Below is a small trained network, with its code and all its weights. Each question gives an input and a class and asks what happens when units are switched off, that is, made to give their printed mean instead of their output.

import numpy as np


def w(rows, s, z=0):
    codes = np.array(rows[::2]) - 128.0
    scale = np.full(codes.shape[1], s)
    scale[-1] = z or s
    return codes * scale


def f(y):
    return np.maximum(y, 0)


def log_softmax(a):
    a = a - a.max(-1, keepdims=True)
    return a - np.log(np.exp(a).sum(-1, keepdims=True))


def net(x, mask):
    res = np.array(x, float).reshape(1, 8) / 4 @ E
    y = f(res @ A[0][:, :-1].T + A[0][:, -1])
    res = res + np.where(mask, y, B[0][:, -1]) @ B[0][:, :-1]
    return log_softmax(res[-1] @ U[:, :-1].T + U[:, -1])


A, B = {}, {}
E = w([
[129,209,183,102,109],'x0',
[155,156,86,146,87],'x1',
[180,164,170,139,139],'x2',
[147,121,174,211,182],'x3',
[175,160,150,103,190],'x4',
[166,130,160,224,57],'x5',
[124,125,108,171,108],'x6',
[253,74,24,175,126],'x7',
],0.0061)
A[0] = w([
[122,182,158,104,171,79],'n0',
[189,180,7,107,153,240],'n1',
[160,150,113,90,161,100],'n2',
[94,136,113,133,95,81],'n3',
[98,160,152,69,246,186],'n4',
[105,90,186,150,137,126],'n5',
[149,129,90,180,156,189],'n6',
[44,126,105,129,78,179],'n7',
[147,96,62,169,159,253],'n8',
[105,186,145,174,239,253],'n9',
[127,156,87,134,137,56],'n10',
[118,130,254,102,71,248],'n11',
[67,123,163,147,147,212],'n12',
[118,114,168,198,96,139],'n13',
[92,151,220,177,157,170],'n14',
[65,141,233,63,55,156],'n15',
[110,110,68,182,48,251],'n16',
],0.0076,0.0021)
B[0] = w([
[133,138,186,128,151,178],'n0',
[114,62,168,54,163,253],'n1',
[141,85,166,156,200,164],'n2',
[150,80,137,161,45,145],'n3',
[81,89,154,129,236,252],'n4',
[124,127,147,216,50,168],'n5',
[178,58,201,21,168,196],'n6',
[178,151,165,142,45,198],'n7',
[187,58,110,26,152,235],'n8',
[70,4,233,190,217,237],'n9',
[149,35,205,124,127,136],'n10',
[37,239,147,231,78,240],'n11',
[35,75,211,201,111,202],'n12',
[103,94,160,152,11,180],'n13',
[95,188,141,238,155,220],'n14',
[154,158,114,195,74,248],'n15',
[253,112,176,33,28,228],'n16',
],0.0044,0.0048)
U = w([
[148,217,166,193,80,158],'0',
[212,99,161,36,142,18],'1',
[151,75,155,70,235,253],'2',
[28,5,154,164,118,17],'3',
[120,206,3,126,176,3],'4',
[186,73,16,60,2,249],'5',
],0.0069,0.0021)

Each question gives the input, the list of numbers given to net, and the class t.
The units are the neurons (one row each of A and B). Each row of codes is followed by its name. A weight is (code - 128) times the scale printed after its matrix; where a second scale follows, it is the last column's (A, B and U).
mask holds one flag per neuron, in row order. A switched-off neuron (its flag False) gives its mean, the last column of its row in B, instead of its output. The means were averaged over made-up inputs and are rounded, as every weight is.
A unit's drop is (log p(t) with every unit on - log p(t) with that unit switched off) / (log p(t) with every unit on - log p(t) with every unit switched off).
The circuit of an input: a set's keep is (log p(t) with only the set's units on - log p(t) with every unit switched off) / (log p(t) with every unit on - log p(t) with every unit switched off). Starting from the 12 units with the biggest drops (on a tie, the unit counted first), units are removed one at a time, each time the one whose removal leaves the highest keep (on an exact tie, the one counted first), for as long as the keep stays at least 0.8.
units of the circuit, in order: the units of the circuit, biggest drop first
most important unit: the unit with the biggest drop
top k neurons: the k neurons with the biggest drops, biggest first
drop when u is switched off: that unit's drop, to one decimal
input [7,-6,-3,-5,7,-3,8,-8], class 0: units of the circuit, in order => [n15; n11]
input [-7,-7,1,5,6,-7,-6,-8], class 3: units of the circuit, in order => [n12; n9; n5]
input [-7,8,3,3,-8,5,-3,-2], class 5: most important unit => n16
input [6,8,-3,2,8,8,-1,8], class 1: top 2 neurons => [n6; n1]
input [-3,3,0,6,0,1,5,2], class 5: top 2 neurons => [n4; n16]
input [-8,6,-5,3,-3,2,1,-5], class 5: top 2 neurons => [n16; n9]
input [0,0,-8,-5,-7,3,-4,-4], class 5: top 2 neurons => [n16; n9]
input [-7,-7,6,-5,0,3,-5,-7], class 0: top 2 neurons => [n11; n15]
input [-5,-8,-7,-8,-8,-4,-7,1], class 5: top 2 neurons => [n9; n7]
input [7,5,-1,2,-2,-6,-3,-8], class 0: drop when n12 is switched off => -0.1
input [1,-1,5,-1,-6,1,-4,-2], class 0: drop when n12 is switched off => 0.0
input [-3,5,7,5,-8,5,5,5], class 5: drop when n16 is switched off => 0.1
input [8,-4,4,-5,-1,-6,4,-5], class 0: drop when n15 is switched off => 0.3
input [2,-2,2,-1,-1,1,1,-5], class 0: top neuron => [n11]
